Below are the code and all the weights of a small trained network. Each question names an input and a class and asks about switching units off, where a switched-off unit gives its printed mean instead of its output.

import numpy as np


def w(rows, s, z=0):
    codes = np.array(rows[::2]) - 128.0
    scale = np.full(codes.shape[1], s)
    scale[-1] = z or s
    return codes * scale


def norm(h):
    return h / np.sqrt((h * h).mean(-1, keepdims=True) + 1e-5)


def f(y):
    return np.maximum(y, 0)


def log_softmax(a):
    a = a - a.max(-1, keepdims=True)
    return a - np.log(np.exp(a).sum(-1, keepdims=True))


def net(x, mask):
    res = np.array(x, float).reshape(1, 3) / 4 @ E
    u = 0
    for l in range(3):
        y = f(norm(res) @ A[l][:, :-1].T + A[l][:, -1])
        res = res + np.where(mask[u : u + 9], y, B[l][:, -1]) @ B[l][:, :-1]
        u += 9
    return log_softmax(norm(res)[-1] @ U[:, :-1].T + U[:, -1])


A, B = {}, {}
E = w([
[82,146,149,74,94,131,154,187,125,181,254,87],'x0',
[111,79,126,92,206,102,75,142,21,97,126,133],'x1',
[156,141,173,113,58,143,230,36,13,166,129,119],'x2',
],0.008)
A[0] = w([
[138,130,93,141,29,137,189,114,244,141,65,146,180],'L0N1',
[116,101,160,128,176,118,86,166,128,134,134,114,105],'L0N2',
[113,136,127,117,150,118,113,155,70,122,136,136,45],'L0N3',
[115,148,155,89,54,111,166,151,204,135,249,132,71],'L0N4',
[144,100,85,147,99,139,141,206,90,139,177,145,43],'L0N5',
[110,119,118,104,111,117,138,194,94,146,255,128,7],'L0N6',
[127,110,130,107,131,146,149,92,118,156,101,109,48],'L0N7',
[148,146,142,148,166,150,109,114,126,131,83,119,3],'L0N8',
[142,114,135,177,156,106,92,141,149,106,119,155,6],'L0N9',
],0.0069,0.0022)
B[0] = w([
[146,124,203,113,254,110,49,55,157,101,197,86,254],'L0N1',
[115,169,92,94,115,119,118,153,159,92,102,153,188],'L0N2',
[220,27,115,167,191,176,88,109,102,131,101,67,165],'L0N3',
[105,76,11,165,35,148,196,222,88,165,88,154,231],'L0N4',
[149,100,143,144,175,114,88,96,138,122,167,131,158],'L0N5',
[167,162,228,137,241,127,53,30,199,103,177,87,215],'L0N6',
[100,168,160,143,43,74,149,158,144,110,127,186,158],'L0N7',
[123,88,129,76,130,136,159,187,143,146,180,97,154],'L0N8',
[179,108,95,137,188,202,84,128,157,146,104,98,174],'L0N9',
],0.0074,0.0071)
A[1] = w([
[137,86,107,134,71,131,184,77,41,133,99,130,187],'L1N1',
[147,93,124,166,63,153,233,61,44,175,128,103,219],'L1N2',
[171,123,170,150,113,135,199,44,56,154,163,102,78],'L1N3',
[113,83,36,119,91,100,131,195,32,87,15,183,106],'L1N4',
[156,223,139,168,83,89,142,40,242,78,46,201,2],'L1N5',
[64,144,172,161,193,64,55,92,45,81,121,149,53],'L1N6',
[67,131,165,22,198,39,84,165,20,74,226,162,87],'L1N7',
[156,124,201,124,149,134,187,1,19,152,153,125,44],'L1N8',
[115,115,71,108,116,133,128,165,161,118,82,133,3],'L1N9',
],0.0088,0.00075)
B[1] = w([
[132,125,119,240,173,111,149,90,180,124,220,107,186],'L1N1',
[169,123,126,57,234,165,136,77,146,155,115,159,214],'L1N2',
[144,111,136,53,53,175,136,102,103,126,46,123,222],'L1N3',
[252,167,121,131,68,110,92,142,110,122,102,195,167],'L1N4',
[94,84,140,129,160,136,93,159,74,116,141,66,174],'L1N5',
[145,137,97,116,115,159,183,128,158,175,163,152,201],'L1N6',
[118,109,156,162,166,128,105,97,139,99,94,88,192],'L1N7',
[68,151,125,191,54,75,99,239,89,101,130,108,251],'L1N8',
[145,59,119,123,114,137,193,70,74,151,173,101,150],'L1N9',
],0.013)
A[2] = w([
[145,108,113,75,87,105,160,103,66,99,116,128,116],'L2N1',
[98,113,55,177,65,97,180,168,160,143,173,156,130],'L2N2',
[96,111,107,189,45,127,204,163,114,156,130,90,98],'L2N3',
[119,114,73,148,138,111,141,157,106,112,101,173,177],'L2N4',
[142,129,182,144,71,123,131,124,59,122,120,90,125],'L2N5',
[127,194,127,216,55,56,142,176,130,124,149,178,40],'L2N6',
[204,123,83,109,84,131,126,126,105,116,111,178,111],'L2N7',
[121,163,123,46,114,134,190,67,133,144,131,187,5],'L2N8',
[8,107,149,126,82,87,130,166,90,99,100,85,58],'L2N9',
],0.016,0.0021)
B[2] = w([
[146,101,149,204,209,104,80,174,177,125,180,121,189],'L2N1',
[144,98,170,204,64,101,219,188,94,193,139,194,177],'L2N2',
[129,128,96,51,215,102,77,160,162,125,127,126,225],'L2N3',
[119,206,187,109,125,75,138,104,134,140,125,150,167],'L2N4',
[136,121,149,157,13,145,174,88,104,135,104,150,252],'L2N5',
[95,210,140,231,144,231,86,47,162,37,218,77,182],'L2N6',
[66,123,91,26,125,58,147,161,126,121,80,175,226],'L2N7',
[60,247,76,65,136,218,160,105,87,165,177,60,160],'L2N8',
[159,35,157,91,73,146,146,73,85,158,31,87,240],'L2N9',
],0.013,0.012)
U = w([
[149,56,131,174,250,130,42,125,198,110,151,83,250],'0',
[141,52,186,144,42,153,126,74,88,140,60,83,231],'1',
[141,77,143,221,113,101,194,213,168,208,201,192,49],'2',
[85,194,92,52,144,193,172,112,117,192,161,105,45],'3',
[134,137,78,37,171,29,102,154,152,105,71,231,63],'4',
[119,215,141,221,60,110,125,93,139,48,158,210,99],'5',
],0.011,0.0021)

Each question gives the input, the list of numbers given to net, and the class t.
The units are the neurons (one row each of A and B). Each row of codes is followed by its name. A weight is (code - 128) times the scale printed after its matrix; where a second scale follows, it is the last column's (A, B and U).
mask holds one flag per neuron, layer by layer. A switched-off neuron (its flag False) gives its mean, the last column of its row in B, instead of its output. The means were averaged over made-up inputs and are rounded, as every weight is.
A unit's drop is (log p(t) with every unit on - log p(t) with that unit switched off) / (log p(t) with every unit on - log p(t) with every unit switched off).
The circuit of an input: a set's keep is (log p(t) with only the set's units on - log p(t) with every unit switched off) / (log p(t) with every unit on - log p(t) with every unit switched off). Starting from the 12 units with the biggest drops (on a tie, the unit counted first), units are removed one at a time, each time the one whose removal leaves the highest keep (on an exact tie, the one counted first), for as long as the keep stays at least 0.8.
units of the circuit, in order: the units of the circuit, biggest drop first
most important unit: the unit with the biggest drop
k most important neurons: the k neurons with the biggest drops, biggest first
k most important neurons of layer l: the k neurons of layer l with the biggest drops, biggest first
drop of u: that unit's drop, to one decimal
input [1,-6,-6], class 2: units of the circuit, in order => (L2N2)
input [8,-6,1], class 3: 2 most important neurons => (L1N8, L0N4)
input [0,-5,-2], class 0: 4 most important neurons => (L0N1, L1N6, L1N8, L2N5)
input [-3,-6,0], class 0: 4 most important neurons => (L0N1, L1N3, L1N8, L2N5)
input [1,-6,8], class 3: 4 most important neurons => (L1N2, L0N6, L0N4, L2N8)
input [1,-3,-3], class 2: 3 most important neurons => (L0N4, L1N2, L1N3)
input [1,-3,7], class 3: 2 most important neurons => (L0N6, L1N2)
input [-6,1,4], class 5: 2 most important neurons of layer 1 => (L1N8, L1N4)
input [0,2,-5], class 4: 3 most important neurons => (L1N8, L0N1, L0N6)
input [1,-2,8], class 3: 2 most important neurons => (L0N6, L1N2)
input [7,-2,7], class 3: 2 most important neurons => (L1N2, L0N4)
input [1,-2,-8], class 2: 4 most important neurons => (L0N6, L1N2, L1N3, L1N7)
input [1,3,-5], class 0: 3 most important neurons => (L0N4, L1N8, L2N7)
input [3,0,7], class 3: most important neuron => (L0N1)
input [4,-7,8], class 3: 2 most important neurons => (L1N2, L0N4)
input [8,0,2], class 3: 2 most important neurons of layer 1 => (L1N8, L1N5)
input [5,-6,5], class 3: 2 most important neurons => (L0N4, L1N2)
input [-3,3,3], class 5: 3 most important neurons => (L1N8, L0N1, L2N6)
input [-6,1,-7], class 4: 3 most important neurons of layer 1 => (L1N8, L1N1, L1N7)
input [-5,6,1], class 5: most important unit => L1N2
input [0,8,7], class 5: 2 most important neurons of layer 0 => (L0N1, L0N6)
input [-2,4,0], class 4: 2 most important neurons of layer 0 => (L0N1, L0N4)
input [-5,2,7], class 5: 2 most important neurons of layer 0 => (L0N6, L0N1)
input [8,0,8], class 3: 2 most important neurons of layer 1 => (L1N2, L1N3)
input [-8,5,1], class 5: drop of L1N3 => 0.2
input [-3,4,2], class 5: drop of L0N1 => 0.5
input [-1,-6,-1], class 0: drop of L2N5 => 0.1
input [8,5,-1], class 0: drop of L1N4 => 0.0
input [-7,3,4], class 5: most important unit => L1N8
